Below is a small trained network, with its code and all its weights. Each question gives an input and a class and asks what happens when units are switched off, that is, made to give their printed mean instead of their output.

import numpy as np


def w(rows, s, z=0):
    codes = np.array(rows[::2]) - 128.0
    scale = np.full(codes.shape[1], s)
    scale[-1] = z or s
    return codes * scale


def f(y):
    return np.maximum(y, 0)


def log_softmax(a):
    a = a - a.max(-1, keepdims=True)
    return a - np.log(np.exp(a).sum(-1, keepdims=True))


def net(x, mask):
    res = np.array(x, float).reshape(1, 8) / 4 @ E
    y = f(res @ A[0][:, :-1].T + A[0][:, -1])
    res = res + np.where(mask, y, B[0][:, -1]) @ B[0][:, :-1]
    return log_softmax(res[-1] @ U[:, :-1].T + U[:, -1])


A, B = {}, {}
E = w([
[177,165,130,32,27,210,163,99],'x0',
[196,106,130,53,53,161,161,172],'x1',
[136,178,62,76,120,132,2,165],'x2',
[131,90,205,3,151,54,189,248],'x3',
[34,171,58,152,30,175,77,173],'x4',
[94,161,123,137,197,177,155,102],'x5',
[103,149,119,126,160,221,155,128],'x6',
[174,39,163,150,91,163,166,187],'x7',
],0.0053)
A[0] = w([
[122,112,183,113,132,115,192,113,217],'n1',
[138,130,107,146,117,100,13,117,177],'n2',
[120,64,134,206,100,121,108,193,170],'n3',
[134,123,162,49,194,81,125,194,254],'n4',
[64,143,135,188,218,144,128,110,138],'n5',
[6,175,108,135,123,103,127,166,116],'n6',
],0.022,0.0032)
B[0] = w([
[173,126,136,83,134,136,206,64,215],'n1',
[141,211,73,59,198,116,118,89,225],'n2',
[191,103,123,110,121,64,107,208,197],'n3',
[147,160,155,200,80,73,149,227,253],'n4',
[78,100,89,174,215,186,96,134,232],'n5',
[140,254,144,108,101,93,139,86,214],'n6',
],0.019,0.014)
U = w([
[120,170,96,102,146,131,98,78,188],'0',
[106,40,108,134,177,186,122,92,51],'1',
[42,71,176,143,97,112,98,122,4],'2',
[174,118,168,114,75,87,156,175,201],'3',
[138,126,177,119,126,107,168,37,96],'4',
[117,137,114,70,32,254,132,165,178],'5',
[99,119,130,211,163,112,111,159,118],'6',
[110,59,153,149,108,102,96,134,48],'7',
],0.0084,0.0039)

Each question gives the input, the list of numbers given to net, and the class t.
The units are the neurons (one row each of A and B). Each row of codes is followed by its name. A weight is (code - 128) times the scale printed after its matrix; where a second scale follows, it is the last column's (A, B and U).
mask holds one flag per neuron, in row order. A switched-off neuron (its flag False) gives its mean, the last column of its row in B, instead of its output. The means were averaged over made-up inputs and are rounded, as every weight is.
A unit's drop is (log p(t) with every unit on - log p(t) with that unit switched off) / (log p(t) with every unit on - log p(t) with every unit switched off).
The circuit of an input: a set's keep is (log p(t) with only the set's units on - log p(t) with every unit switched off) / (log p(t) with every unit on - log p(t) with every unit switched off). Starting from all 6 units, units are removed one at a time, each time the one whose removal leaves the highest keep (on an exact tie, the one counted first), for as long as the keep stays at least 0.8.
units of the circuit, in order: the units of the circuit, biggest drop first
k most important neurons: the k neurons with the biggest drops, biggest first
drop when u is switched off: that unit's drop, to one decimal
input [3,1,3,-4,-1,5,6,3], class 5: units of the circuit, in order -> [n2, n5, n4]
input [7,-4,-1,0,-3,-6,-5,0], class 4: units of the circuit, in order -> [n4, n3, n5]
input [-3,-3,-1,-8,-7,0,1,3], class 1: units of the circuit, in order -> [n4, n5]
input [-3,7,0,3,1,8,8,-4], class 6: units of the circuit, in order -> [n2, n5]
input [5,0,-5,-4,-4,5,-3,8], class 4: units of the circuit, in order -> [n1]
input [-6,-2,7,2,-6,-8,7,-8], class 6: 2 most important neurons -> [n4, n1]
input [7,3,-4,-1,-7,4,3,8], class 4: 2 most important neurons -> [n1, n4]
input [5,-4,-7,-1,0,2,-5,-3], class 4: units of the circuit, in order -> [n1, n4, n2]
input [-1,-5,6,4,-4,1,3,-5], class 6: units of the circuit, in order -> [n4, n5]
input [-2,-7,-7,0,-4,0,-4,4], class 1: units of the circuit, in order -> [n5, n1, n6]
input [8,7,-1,-2,-3,-4,-8,6], class 5: units of the circuit, in order -> [n4, n2]
input [5,-2,-5,0,-6,-1,8,-8], class 1: 2 most important neurons -> [n6, n5]
input [-4,0,5,1,6,-1,-6,4], class 0: 2 most important neurons -> [n2, n4]
input [7,1,4,5,0,-1,8,-4], class 3: units of the circuit, in order -> [n4]
input [5,5,8,-1,-3,-8,-4,0], class 0: 2 most important neurons -> [n2, n3]
input [3,7,-7,0,-7,-2,6,-8], class 4: 2 most important neurons -> [n1, n3]
input [-4,1,-8,-4,-3,6,-3,0], class 1: 2 most important neurons -> [n5, n4]
input [8,2,-3,-7,3,6,6,-1], class 5: 2 most important neurons -> [n2, n5]
input [-5,6,3,-4,-5,6,1,3], class 1: 2 most important neurons -> [n4, n6]
input [7,5,-2,-1,-1,-7,8,-7], class 5: 2 most important neurons -> [n4, n2]
input [2,-1,6,5,-2,0,5,-1], class 3: 2 most important neurons -> [n5, n4]
input [-3,3,-4,-6,-6,7,-6,4], class 1: 3 most important neurons -> [n4, n6, n5]
input [-1,-1,-5,-6,-8,8,-1,-8], class 1: drop when n5 is switched off -> 0.1
input [1,-7,-6,-5,-2,-4,6,6], class 1: drop when n4 is switched off -> 0.5
input [1,-7,-3,2,7,-6,-8,-2], class 0: drop when n4 is switched off -> 0.6
